In the rows, zero is written as 128.
Each row is followed by its class.
[109 119 144 124 118 133 122 120 136 137 144 118 134 141 127 141 123 116
 112 127 122 139 140 139 149 138 117 147 133 135 136 142 117 125 121 125
 124 120 119 118 134 103 120 135 128 119 113 130 108 131] | Y
[ 79 120  98 108 145 122 135 151 125 143 146 128 157 128 137 143 148 101
 114 102 162 111 124 135 127 144 119 130 144 138 115 153 107 135 119 153
 146 110 117 118 142 121 144 138 136 124 119 137 156 118] | D
[121 136 151 124 120  98 122 129 138 101 153 133 141 121 117 144 111 127
 135 134 150 133 120 134 146 136 128 149 114 129 117 133 148 124 135 122
 139 127 157 133 131  89 134 155 142 145 152 140 113 106] | S
[119 123 130 132 123 113 135 126 119 121 144 125 135 131 127 124 122 142
 125 120 101 139 135 120 124 123 130 130 129 124 129 112 127 153 128 139
 119 140 128 134 133 108 129 105 135 124 147 122 127 133] | D
[ 96 118 140 143 135 118 150 120 100 150 155 132 118 121 137 117 137 117
 115 113 132 128 131 137 144 147 135 124 128 119 134 127 118 110 101 149
 138 118 123 113 127 124 132 112 146 121 140 116  86 111] | E
[147 137 159 144 132 133 104 148  75 150 134 120 148 161 134 131 104 147
 109 140 145 129 147 118 154 133 121 143 147 104 149 135 115 124 160 119
 136  95 134 136 118 138 113 137 112 144 117 130  86 127] | F
[129 118 131 133 134 133 121 127 123 114 136 127 130 126 134 128 129 110
 137 126 124 140 143 133 138 125 120 129 129 136 137 145 117 116 137 139
 123 126 133 117 136 116 136 126 143 139 123 130 124 144] | Y
[121 128 122 137 119 114 132  98 123 138 164 119 137 141 125 129 127 118
 125 126 139 124 119 132 132 144 124 139 142 107 133 130 130 147 124 140
 124 126 116 109 129 114 128 123 119 116 147 123 115 121] | D
[129 119 122 120 128 119 130 123 126 115 128 128 130 127 112 130 131 118
 131 116 134 133 132 143 110 122 126 120 128 126 124 121 135 138 120 129
 151 137 131 133 127 116 137 135 135 128 149 122 135 136] | D
[112 130 123 132 117 117 128 126 120 115 135 117 132 135 117 136 131 139
 128 119 133 120 137 125 126 141 122 138 132 124 123 125 130 141 135 116
 138 125 117 120 126 112 128 132 120 126 138 127 122 122] | D
[137 142 123 137 127 116 134 115 125 110 132 124 158 124 127 131 128 124
 117 142 144 126 127 118 139 124 118 121 131 135 133 138 115 128 137 138
 135 120 128 117 123 139 129 136 137 132 132 131 112 119] | F
[103 136 121 128 131 122 112 142 114 127 151 121 134 140 122 140 125 121
 126 122 129 110 133 139 139 140 128 135 127 121 132 138 131 126 136 138
 133 115 127 123 126 106 131 121 123 119 127 127 113 121] | Y
[117 147 125 129 129 120 119 128 122 134 129 122 130 136 119 140 133 114
 128 132 140 122 128 126 131 126 114 130 121 142 139 136 129 133 129 138
 137 117 132 119 116 129 132 130 135 121 132 131 112 117] | P
[133 123 136 115 138 136 125 137 133 126 131 134 158 121 121 140 154 124
 136 119 123 134 134 133 149 141 112 127 127 131 124 132 138 127 124 131
 141 139 153 125 135 139 125 136 141 128 132 130 124 135] | M
[149 110 149 130 125 149 109 126 113  99  78 123 115 138 109 168 146 150
 156 117 113 138 144 145 100 117 106 165 135 128 129 143 133 144 150 101
 140 129 112 141 131 129 132 148 123 140 137 135 140 163] | M
[123 138 146 136 118 127 113 116 124 120 135 120 137 138 114 126 115 141
 121 122 117 135 132 134 137 134 115 132 122 146 132 131 140 131 143 133
 117 129 111 130 136  98 129 127 118 145 141 127 100 110] | Y
[129 130 121 127 120 111 126 132 136 118 125 126 153 129 122 136 125 130
 111 117 143 139 130 129 139 126 135 132 132 137 117 136 127 137 129 127
 140 132 135 129 130 141 125 144 127 130 155 129 149 121] | E
[139 132 127 134 133 124 108 135 131 114 122 120 121 123 121 126 136  99
 147 126 147 143 131 123 127 115 125 119 117 124 125 131 131 125 126 142
 145 124 137 119 115 138 129 142 136 119 124 129 152 139] | F
[127 130 142 129 121 105 103 100  99  80  98 105 108  88 123 130 123 121
 126 128 127 152 139 103 111 117 118 121 120 139 110 132 118 119 142 113
 128 139 125 157 119 147 123 114 160 150 151 136 105 168] | F
[123 155 127 122 136 118 115 110 121 126 140 118 155 138 130 133 142 136
  97 120 118 142 143 102 122 145 139 130 146 127 130 147 143 154 123 124
  89 120 146 122 120 131 108 152 122 114 118 137 117 151] | M
[136 119  76 121 141 128 165 109 157 156 121 140 121 129 120 133 107  91
 154 136 162 112 116 119 153 142 105 108 123 167  77 101 111 116 126 136
 130 157  95 108 133 123 120 127 188 120 123 112 134 150] | M
[109 110 149 167 101 131 172 109 156 167 182 132 172 155 154 121 133 115
  90 138 152 103  95 164 180 151 144 142 125 127 144 120 119 113 123 129
 134 130 134 125 133  94 119 155 156 105 114 105  57  60] | B
[114 126 127 130 133 117 112 121 118 118 136 114 149 146 131 133 122 145
 128 127 126 118 133 122 115 132 128 141 135 114 121 123 129 143 139 124
 124 124 114 117 123 114 121 122 103 121 122 126 123 106] | D
[141 153 124 129 137 134 129 122 137 114 133 121 144 126 120 124 119 143
 117 123 109 125 122 121 130 125 113 131 141 138 138 127 136 150 126 147
 110 127 131 116 127 131 131 125 124 116 133 132 122 125] | F
[131 132 134 122 111 145 110 124 141 121 131 135 162 128 115 128 138 108
 126 142 145 135 116 137 152 131 115 116 117 147 147 147 128 124 125 138
 134 125 140 116 126 145 139 131 130 134 127 129 131 137] | P
[127 122 134 123 136 113 121 113 128 110 122 119 140 143 132 140 133 136
 128 130 119 106 133 135 120 116 120 140 120 109 129 117 129 133 135 121
 139 132 133 121 129 110 127 120 134 125 117 129 124 117] | P
[116 138 112 127 128 126 136 120 122 112 121 121 142 129 125 144 144 131
 139 139 133 118 129 125 119 125 135 139 135 142 119 130 120 133 128 127
 126 125 126 135 117 134 125 132 137 122 132 127 121 126] | M
[ 82 146 115 132 146  84 123 124 111 115 163  92 152 142 118 135 127 118
 146 141 165 141 163 107 165 139 127 155 127 124 101 135 109 122 132 123
 141 114 148 119 130  84 129 131 119 139 132 137 121 123] | S
[116 144 150 195 116 130 118 129 103 137 128 124 138 164 125 103  78 135
 129 120 144 182 158 127 106 111 160 137 147 173 129 146 103 112 139 135
 110  95 138 149  96 103 127 141 133 152 128 128 114 121] | E
[128 125 129 113 142 106 127 121 113 147 122 117 123 124 130 116 150 133
 122 116 145 146 127 113 131 124 140 118 121 117 137 127 136 131 118 135
 121 137 119 109 136 147 125 146 127 126 141 120 131 131] | S
[129 139 114 127 128 106 126 119 133 121 137 119 154 139 129 129 121 159
 106 116 113 125 130 107 125 109 154 127 131 109 133 120 146 136 126 119
 115 136 128 125 131 127 110 127 122 134 135 127 125 120] | Y
[ 92 154  70 122 132 115 102 134 129 126 103 139 189 102 102 154 154 103
 137 146 151 123 117 106 132 141 148  90 110 141  86 136 131 124 143 141
 136 130  99 108  79 196 124 119 138 100 166 131 137 143] | M
[ 95 152 125 124 142 112  91 136 108 120 149 131 252 128 144 123 142 146
  81 121 119 136 123 135 181 160 177 126 123 122 107 142 123 154 129 160
 121 116 154 157 141 121 124 114 121 128 165 122 107  90] | S
[123 127 139 131 140 119 117 112 112 131 139 116 158 130 122 125 133 127
 127 129 134 121 125 112 136 127 119 130 129 115 144 137 125 129 133 149
 120 121 124 114 120 146 120 133 121 118 127 126 105 129] | F
[119 132 112 135 144 120 129 124 129 132 134 123 136 130 125 128 124 130
 127 120 136 130 128 127 129 130 132 124 132 127 113 135 138 123 124 131
 127 126 119 120 122 122 132 138 129 129 120 134 120 118] | S
[112 133 133 133 153 144 106 140 137 125 126 127 159 132 123 138 135  88
 130 149 148 138 117 137 124 117 106 118 120 129 136 130 122 132 107 146
 145 111 132 113 119 138 148 128 135 120  90 124 121 105] | B
[101 141 130 144 133 118 125 125 108 133 122 106 137 117 120 123 146 119
 123 133 125 135 126 123 126 117 138 118 122 133 141 136 116 121 151 143
 113 115 125 133 117 144 133 145 127 126 122 132 114 135] | F
[166 108 162 157 150 122 145 110 116 140 128 149 138 163 138 132 103 136
 132  73 106 127 153 134 163 162 128 142 154  61  92 147 131 112 177 118
 119  98 185 113 118  66 129 135 141 148 142 139 112 146] | M
[105 143 101 128 137 125  79 130 120 109 115 121 137 120 127 161 120 119
 142 129 130 122 122 152 100 138 128 102 123 165 125 156 118 135 134 137
 140 126 109 133 138 150 130 137 121 115  98 123 125 123] | E
[117 149 130 151 129 125 128 112 137 139 127 118 142 138 123 138 135 124
 120 133 138 131 127 114 128 127 116 135 131 133 130 135 131 130 136 136
 121 109 113 120 118 120 129 133 130 124 122 135 111 125] | P
[138 127 129 139 127 116 134 108 110 129 133 119  95 119 131 125 133 131
 143 133 145 141 121 118 103 108 150 135 107 134 131 125 134 124 124 128
 122 128 122 126 116 128 133 127 140 134 149 127  95 115] | S
[123  86 125 124 134 143 112 107 149 135 134 133 177 135 129 139 134 129
 129 137 129 149 117 132 134 121 118 125 127 123 131 125 128 141 129 134
 115 145 108 109 147 140 116 116 127 122 109 124 159 132] | B
[140 124 124 127 139 124 134  90 133  92 100 126 136 115 102 138 129 127
 119 114 119 126 133 130 126 114 111 118 123 139 138 149 138 114 108 121
 139 122 147 116 129 122 143 133 134 174 140 135 110 111] | P
[114 128 125 150 136 117 161  97 111 128 141 125 148 140 133 128 134 140
 110 130 131 108 150 120 111 155 168 149 132 133 113 129 112 133 137 125
  88  99 131 125 102 118 120 119 133 111 137 124  88 130] | M
[135 138 108 130 131 125 109 140 145 116 133 138 152 116 124 148 125 120
 131 134 136 128 115 137 133 131 134 121 119 137 114 126 133 138 124 149
 145 128 122 138 135 138 127 129 142 114 142 120 144 120] | E
[121 135 117 113 123 128 123 125 118 119 116 137 118 130 124 159 100 142
 128 132 124 140 120 128 109 113 143 123 134 135 152 135 141 162  94 133
 126 124  93 138 140 166 127 121 114 130 132 116 142 168] | P
[131 127 107 121 129 140 158 107 154 146 162 116 132 132 124 137 137 123
 138 136 142 120 131 122 135 124  99 133 139 151 122 130 112 119 104 133
 139 139 119 119 129 138 139 111 134 133 123 136 106 131] | M
[ 96 113 105 131 134 121 103 133 104 137 169 109 134 143 132 142 155 131
 146 137 134 139 129 131 124 143 129 116 105 145 140 137 120 133 115 144
 141 145 118 121 157  96 115 110 118  96 101  98 121 106] | D
[138 120  92 131 133 109 104 106 132 130 108 106 132 145 109 134 112 131
 125 152 119 111 106 120  83 110 111  99  98 150 111  86 115 146 122 125
 136 167  79 134 132 128 116  95 146 110  87  99 129  83] | D
[122 113 118 126 119 123 114 136 117 126 135 125 136 133 120 142 137 124
 136 133 160 132 123 135 138 142 117 125 123 154 136 140 103 135 125 137
 148 130 130 112 145 153 134 124 142 127 130 112 129 119] | E
[107 134 123 119 131 127 120 119 105 167 118 123 129 152 122 138 138 141
 117 125 126 139 120 118 140 120 126 114 135 123 145 151 124 119 131 131
 120 125 115 110 137 127 132 133 109 147 121 134 141 126] | P
[127 119 145 151 121 132 111  90 122 105 123 108 124 121 120 135 136 146
 126 118 121 155 154 117 120 145 105 146 130 137 116 149 119 144 135 127
 123 110  82 131 132 143 139 131 109 148 132 137 117 130] | E
[126 121 136 142 111 133 167 128 123 115 140 144 107 126 129 140 141 116
 150 138 135 154 136 102 121 130 123 125 155 112 117 133 128 142 124 125
 123 117 129 125 133 123 139 119 140 142 121 141 152 188] | D
[ 93 111 112 131 148 118 129 119 126  93 137 114 157 113 127 128 129 136
 136 135 112 119 133 144 115 113 143 135 111 137 135 122 119 122 125 129
 122 140 126 138 133 122 132 117 133 119 116 116 136 114] | B
[115 128 111 135 145 116 117 122 114 135 134 119 133 133 128 134 132 128
 141 124 138 129 127 127 125 125 138 124 128 131 127 136 130 125 122 139
 128 131 123 121 130 121 127 129 132 125 125 126 115 121] | S
[102 133 108 144 144 122 100 127 132 123 152 124 147 133 124 145 112 124
 135 146 136 145 130 136 131 142 133 119 110 138 114 145 133 128 127 141
 127 123  95 115 124 113 137 142 119 115 101 125 119 118] | S
[112 122 114 127 132 124 122 120 121 119 124 122 116 135 135 144 127 119
 122 132 134 127 131 126 131 121 133 131 128 126 139 139 125 128 109 124
 129 123 122 118 129 127 125 130 141 129 113 123 126 142] | P
[133 134 129 139 121 116 117 115 128 122 143 117 145 132 124 132 126 136
 120 130 134 130 135 124 131 138 118 133 116 138 126 132 112 133 144 125
 133 120 133 113 126 126 125 128 133 120 123 128 106 106] | E
[132 107 144 132 121 116 144 104 123 120 127 126 144 114 129 109 113 136
 127 108 112 152 125 118 113 115 135 114 128 125 129 120 119 124 126 130
 123 134 138 135 126 133 122 110 139 135 137 116 113 128] | D
[111 122 121 139 111 124 133 119 126 128 142 123 122 130 111 142 142 111
 123 119 155 135 126 123 123 142 125 123 130 146 132 141 135 145 110 128
 134 125 123 121 131 126 133 138 134 137 144 125 108 140] | D
[108 146 111 124 127 137 121 134 122 128 122 114 146 141 124 139 138 129
 119 133 141 120 135 132 139 135 134 138 146 135 126 137 120 133 144 119
 122 112 115 114 126 132 127 136 113 127 125 135 121 134] | Y
[103 131 156 155 113 115 167 103 137 101 171 123 125 123 129 127 117 143
 122 117 114 174 137 127 167 135 107 179 129 139 119 132 157 150 113 121
 121 151 121 107 133  78 139 160 147 142 167 144  77 117] | S
[131 118 145 127 134 130 124 116 121 111 128 119 130 122 130 136 138 128
 135 129 102 135 144 133 145 134 113 149 122 112 123 129 117 123 132 116
 120 134 142 118 134 117 132 108 136 141 124 138 127 142] | M
[119 114 152 115 142 112  80 129 106 127 132 109 146 134 125 149 136 142
 128 128 123 132 138 117 142 126 121 133 114 104 149 140 135 130 141 135
 130 120 128 124 139 130 107 145  99 129 117 126 118 120] | F
[114 130 126 141 138 130 135 108 123 128 133 121 137 121 125 126 135 120
 135 129 145 133 130 129 118 131 129 129 132 140 131 129 125 125 127 130
 119 122 126 124 126 133 129 115 130 124 134 125 113 127] | B
[163 141 129 121 127 117 161 111 118 101 109 122 165 126 137 157 128 131
 124 158 146  95 108 109 129  98 104 143 108 132 136 140 108 137 146 115
 153 121 116 146 144 150 127 132 128 138 109 124 105 109] | P
[131 118 133 130 126 115 154 107 129 107 141 105 114 131 128 123 124 114
 117 129 142 138 147 106 122 128 141 140 118 129 108 129 125 134 106 103
 126 123 141 128 116 123 129 129 111 136 125 126 109 127] | D
[129 124 120 126 124 132 123 124 139 135 133 122 142 140 127 128 120 133
 110 107 124 125 127 132 116 129 130 129 148 120 126 122 138 150 117 126
 128 130 115 127 122 135 121 131 116 117 128 128 130 130] | D
[110 136 119 132 146 117 135 118 120 151 110 131 122 138 121 141 135 116
 112 106 135 140 137 116 125 137 129 112 146 127 114 133 147 137 112 138
 127 119 119 129 123 133 123 137 139 126 137 128 127 149] | P
[114 116 140 136 136 125 117 112 109 140 131 104 145 145 123 114 144 126
 125 127 126 131 153 118 123 131 128 138 121 122 129 133 121 122 141 123
 121 123 106 123 115 115 118 148 100 118 112 126 120 121] | D
[107 141 122 129 138  93 138 137 116 115 154 101 110 117 129 130 142 104
 145 135 152 134 122 121 148 132 125 136 102 129 126 137 129 126 131 137
 134 121 147 115 135 106 130 143 123 109 116 120 122  96] | S
[126 115 144 128 126 126 162 120 150  97 136 134 143 112 135 146 141 130
 146 110 109 127 145 129 142 125 125 149 133 124 121 132 136 131 119 130
 137 121 151 133 126 119 123 141 137 131 140 135 110 133] | M
[111 136 136 138 126 105 136 145 124 142 119 127 111 127 111 132 137 113
 157 113 155 131 136 126 138 121 128 130 135 134 137 128 132 112 131 135
 144 113 148 118 118 112 128 157 149 134 147 134 122 128] | S
[119 126 120 145 140 125 128 138 121 104 128 109 158 132 142 128 150 130
 126 130 140 125 105  77 122 103 128 129 150 123 138 131 130 152 114 139
 110 118 166 147 125 160 114 119 149 124  88 114 112 103] | B
[127 118 135 118 145 131 136 138 121 137 114 115 128 138 145 112 138 128
 114 112 133 113 153 123 123 140 122 128 127 128  95 109 112 143 123 121
 149 129  98 130 111 182 134 137 118 109 102 124 118 116] | E
[ 97 126 118 138 134 129 135 133 130 122 125 127 151 129 124 138 132 121
 128 115 147 134 123 140 125 133 136 137 144 133 130 136 128 143 132 129
 120 116 132 126 135 132 132 138 133 123 127 127 151 136] | B
[119 111 134 126 117 118 122 113 140 127 131 121 168 136 130 131 135 131
 104 105 130 153 133 111 136 135 128 127 144 116 122 141 127 148 128 123
 123 129 132 118 132 128 114 144 125 123 132 128 136 143] | D
[123 137 128 145 115 123 120 119 122 116 129 116 146 129 128 128 123 136
 110 115 127 145 120 117 130 130 125 127 144 135 133 146 127 138 132 125
 119 133 126 128 132 124 130 128 129 141 146 126 113 130] | D
[ 80 134 138 127 113 144 131 140 115 105 122 130  96 118 116 133 142 107
 147 116 149 128 129 150 118 121 146 143 122 143 132 123 144 139  91 141
 157 103 102 136 107 140 161 157 139 151 160 125  86 123] | Y
[122 125 132 133 126 142 135 103 155 145 115 119 132 136 116 163 154 146
 133 123 125 141 107 101 105  98  95 134 143 134 142 141 140 149 126 128
 119 129 103 113 132 139 133 143 121 131 117 142 110 119] | B
[110 126 142 117 122 134 122 151 125 105 129 117 115 130 126 148 155 117
 142 140 135 140 134 143 140 126 128 144 113 121 136 125 130 143 132 127
 143 117 129 120 139 115 140 141 121 118 129 118 123 141] | Y
[132 123 140 132 128 135 130 105 151 116 130 117 147 118 113 133 133 132
 123 124 129 134 125 131 133 127 109 139 129 122 130 119 139 128 128 113
 125 131 135 126 135 120 126 119 130 131 134 132 119 130] | B
[119 128 118 157 137 123  63 110 166 106 178 115 125 125 112 148 114  79
 139 119 138 156 145 158 143 145 115 125 135 169 152 177 159 115  77 150
 120 140 174 103 137  88 131 134 131 149 129 148 107 125] | S
[140 118 153 139 126 137 120 113 138 135 149 111 122 133 128 117 127 129
 123 130 120 142 135 124 141 121 102 127 120 131 133 123 140 121 131 135
 125 144 115 121 127 121 124 129 116 130 120 134 102 126] | F
[116 129 124 137 128 121 122 114 134 127 141 115 147 137 122 126 135 140
 119 125 132 127 123 129 119 134 131 130 130 131 129 122 132 134 123 131
 128 133 117 121 127 112 129 133 123 121 136 118 111 105] | D
[125 122 108 129 129 129 148  92 131 114 133 118 129 112 122 125 126 126
 123 134 142 132 121 129 115 122 142 132 120 136 128 118 127 129 115 115
 121 123 121 131 127 130 119 125 140 119 128 115 117 118] | B
[122 128 144 142 122 132 109 135 108 127 121 111 121 127 133 133 141 134
 127 119 114 126 136 124 131 130 132 136 120 130 133 139 120 130 135 125
 122 123 119 141 133 148 124 117 109 130 117 130 122 131] | E
